Below is a small trained network, with its code and all its weights. Each question gives an input and a target symbol and asks what happens when units are switched off, that is, made to give their printed mean instead of their output.

import numpy as np


def w(rows, s, z=0):
    codes = np.array(rows[::2]) - 128.0
    scale = np.full(codes.shape[1], s)
    scale[-1] = z or s
    return codes * scale


def norm(h):
    return h / np.sqrt((h * h).mean(-1, keepdims=True) + 1e-5)


def f(y):
    return y / 2 * (1 + np.tanh(0.7978845608 * (y + 0.044715 * y**3)))


def softmax(a):
    e = np.exp(a - a.max(-1, keepdims=True))
    return e / e.sum(-1, keepdims=True)


def log_softmax(a):
    a = a - a.max(-1, keepdims=True)
    return a - np.log(np.exp(a).sum(-1, keepdims=True))


def net(x, mask):
    ids = ['ΓΔΘΦαβεζηλμξπσψ'.index(c) for c in x.split()]
    T = len(ids)
    res = E[ids] + P[:T]
    u = 0
    for l in range(3):
        q, k, v = (norm(res) @ M[l].T for M in (Q, K, V))
        z = softmax(np.where(np.tri(T) > 0, q @ k.T / 3**0.5, -1e9)) @ v
        res = res + np.where(mask[u], z, O[l][:, -1]) @ O[l][:, :-1]
        u += 1
        y = f(norm(res) @ A[l][:, :-1].T + A[l][:, -1])
        res = res + np.where(mask[u : u + 8], y, B[l][:, -1]) @ B[l][:, :-1]
        u += 8
    return log_softmax(norm(res)[-1] @ U[:, :-1].T + U[:, -1])


Q, K, V, O, A, B = {}, {}, {}, {}, {}, {}
E = w([
[100,108,152],'Γ',
[143,137,98],'Δ',
[98,105,153],'Θ',
[145,133,102],'Φ',
[69,101,151],'α',
[99,107,151],'β',
[145,108,121],'ε',
[85,103,159],'ζ',
[92,104,156],'η',
[186,92,83],'λ',
[160,167,182],'μ',
[69,91,143],'ξ',
[38,163,112],'π',
[215,123,211],'σ',
[109,254,157],'ψ',
],0.0049)
P = w([
[84,88,164],'0',
[64,116,254],'1',
[128,168,182],'2',
[131,158,186],'3',
[148,163,152],'4',
[151,155,151],'5',
[136,140,121],'6',
[117,133,129],'7',
[126,130,117],'8',
[119,125,107],'9',
[112,112,102],'10',
[117,112,110],'11',
[123,112,113],'12',
],0.0016)
Q[0] = w([
[161,4,148],'0.h0',
[149,46,80],'0.h0',
[105,135,201],'0.h0',
],0.018)
K[0] = w([
[109,4,170],'0.h0',
[124,42,84],'0.h0',
[101,158,201],'0.h0',
],0.016)
V[0] = w([
[126,181,68],'0.h0',
[119,115,160],'0.h0',
[1,123,185],'0.h0',
],0.0037)
O[0] = w([
[201,194,147,49],'0.h0',
[101,114,139,169],'0.h0',
[78,2,215,250],'0.h0',
],0.0038,0.0021)
A[0] = w([
[150,199,215,107],'0.n0',
[130,128,128,115],'0.n1',
[147,149,146,80],'0.n2',
[64,201,102,100],'0.n3',
[218,177,65,8],'0.n4',
[130,128,128,114],'0.n5',
[204,23,103,149],'0.n6',
[255,131,233,6],'0.n7',
],0.0077,0.0015)
B[0] = w([
[84,169,43,209],'0.n0',
[130,131,126,121],'0.n1',
[136,155,101,109],'0.n2',
[108,113,193,133],'0.n3',
[62,59,172,252],'0.n4',
[130,130,126,120],'0.n5',
[11,113,160,243],'0.n6',
[232,129,164,224],'0.n7',
],0.013,0.0016)
Q[1] = w([
[151,135,43],'1.h0',
[188,1,122],'1.h0',
[204,175,152],'1.h0',
],0.0076)
K[1] = w([
[147,148,65],'1.h0',
[231,78,244],'1.h0',
[185,36,1],'1.h0',
],0.0067)
V[1] = w([
[193,89,204],'1.h0',
[151,255,207],'1.h0',
[173,220,225],'1.h0',
],0.0066)
O[1] = w([
[88,212,98,151],'1.h0',
[178,228,202,1],'1.h0',
[154,254,177,30],'1.h0',
],0.0056,0.0022)
A[1] = w([
[185,86,139,15],'1.n0',
[91,164,86,143],'1.n1',
[179,81,168,15],'1.n2',
[170,112,112,12],'1.n3',
[178,42,1,3],'1.n4',
[88,170,80,153],'1.n5',
[137,118,127,82],'1.n6',
[134,120,128,86],'1.n7',
],0.0071,0.00069)
B[1] = w([
[161,138,23,65],'1.n0',
[168,83,104,130],'1.n1',
[105,88,13,134],'1.n2',
[220,198,75,3],'1.n3',
[3,13,191,198],'1.n4',
[174,64,101,126],'1.n5',
[135,143,117,107],'1.n6',
[132,140,121,114],'1.n7',
],0.0061,0.00063)
Q[2] = w([
[175,207,158],'2.h0',
[151,2,178],'2.h0',
[205,137,234],'2.h0',
],0.0041)
K[2] = w([
[74,217,175],'2.h0',
[210,60,2],'2.h0',
[117,226,131],'2.h0',
],0.0039)
V[2] = w([
[5,254,43],'2.h0',
[110,133,8],'2.h0',
[223,127,124],'2.h0',
],0.0094)
O[2] = w([
[9,185,117,95],'2.h0',
[107,211,99,93],'2.h0',
[159,87,77,3],'2.h0',
],0.015,0.0046)
A[2] = w([
[141,122,95,46],'2.n0',
[188,89,125,50],'2.n1',
[129,136,188,219],'2.n2',
[5,218,17,2],'2.n3',
[76,93,106,215],'2.n4',
[123,131,143,173],'2.n5',
[135,142,56,253],'2.n6',
[169,169,138,164],'2.n7',
],0.012,0.0011)
B[2] = w([
[99,84,156,101],'2.n0',
[175,141,116,132],'2.n1',
[161,175,98,218],'2.n2',
[104,250,45,140],'2.n3',
[148,170,41,253],'2.n4',
[140,145,121,153],'2.n5',
[43,33,123,109],'2.n6',
[48,113,78,134],'2.n7',
],0.013,0.0045)
U = w([
[117,124,141,40],'Γ',
[120,129,141,42],'Δ',
[113,111,134,46],'Θ',
[121,116,146,45],'Φ',
[119,102,137,68],'α',
[112,99,150,78],'β',
[111,110,149,96],'ε',
[111,99,156,104],'ζ',
[110,96,154,104],'η',
[115,114,140,83],'λ',
[141,98,8,131],'μ',
[104,83,117,163],'ξ',
[136,205,230,189],'π',
[255,129,143,253],'σ',
[81,254,72,198],'ψ',
],0.0096,0.0052)

Each question gives the input, a string of symbols that net reads in full, and the target symbol t.
The units are the heads (3 rows each of Q, K, V and O) and the neurons (one row each of A and B). Each row of codes is followed by its name. A weight is (code - 128) times the scale printed after its matrix; where a second scale follows, it is the last column's (O, A, B and U).
mask holds one flag per unit, layer by layer, with each layer's heads first. A switched-off unit (its flag False) gives its mean, the last column of its rows in O or B, instead of its output. The means were averaged over made-up inputs and are rounded, as every weight is.
A unit's drop is (log p(t) with every unit on - log p(t) with that unit switched off) / (log p(t) with every unit on - log p(t) with every unit switched off).
The circuit of an input: a set's keep is (log p(t) with only the set's units on - log p(t) with every unit switched off) / (log p(t) with every unit on - log p(t) with every unit switched off). Starting from the 12 units with the biggest drops (on a tie, the unit counted first), units are removed one at a time, each time the one whose removal leaves the highest keep (on an exact tie, the one counted first), for as long as the keep stays at least 0.8.
circuit, biggest first: the units of the circuit, biggest drop first
top k neurons: the k neurons with the biggest drops, biggest first
top k neurons in layer l: the k neurons of layer l with the biggest drops, biggest first
input Φ α σ ε σ η, target σ: circuit, biggest first => [2.h0]
input Γ Γ ζ ε μ μ Γ, target μ: top 3 neurons in layer 0 => [0.n7; 0.n4; 0.n0]
input σ Δ ξ π Γ, target π: circuit, biggest first => [0.n0; 0.n4; 0.h0]
input Γ π μ σ ε ε ψ σ, target ψ: top 3 neurons => [0.n0; 2.n7; 0.n3]
input ε Γ π Φ, target π: top 4 neurons => [0.n3; 0.n4; 0.n6; 2.n2]
input η ε σ μ, target σ: top 3 neurons => [0.n7; 0.n6; 2.n4]
input λ μ ε η α σ ζ, target σ: top 2 neurons in layer 0 => [0.n0; 0.n6]
input ψ Θ π Θ, target π: top 2 neurons => [0.n3; 0.n4]
input μ π Φ ξ π Δ, target π: top 3 neurons in layer 0 => [0.n3; 0.n4; 0.n6]
input ε α ψ ξ μ ε λ, target ψ: circuit, biggest first => [0.n6; 2.h0; 2.n3; 0.n0]
input ε μ ζ α σ η Γ, target σ: top 3 neurons => [0.n0; 2.n7; 0.n4]
input β μ Φ, target μ: top 4 neurons => [0.n0; 0.n6; 2.n4; 0.n4]
input σ λ β σ Δ π η, target π: top 3 neurons in layer 0 => [0.n6; 0.n4; 0.n7]
input σ π Θ, target σ: top neuron => [0.n4]
input Γ α μ Γ π β, target π: top 4 neurons => [0.n3; 0.n4; 0.n0; 2.n3]
input π ξ α ζ ζ α β σ Γ π σ Δ μ, target σ: top 4 neurons => [0.n7; 0.n6; 2.n4; 2.n1]
input Φ ξ Δ ε β π Γ ε Γ μ Γ ζ μ, target μ: top 3 neurons => [2.n7; 0.n0; 0.n7]
input π π Γ, target π: top 3 neurons in layer 2 => [2.n2; 2.n7; 2.n6]
input ζ Θ π β, target π: top 2 neurons => [0.n0; 0.n4]
input Φ ε Γ ξ ε Δ π σ η, target σ: top neuron in layer 1 => [1.n2]
input μ η α ε σ ε ψ σ ε μ ζ, target μ: top 3 neurons in layer 0 => [0.n0; 0.n7; 0.n3]
input σ ζ μ π, target π: top 3 neurons in layer 0 => [0.n3; 0.n0; 0.n6]
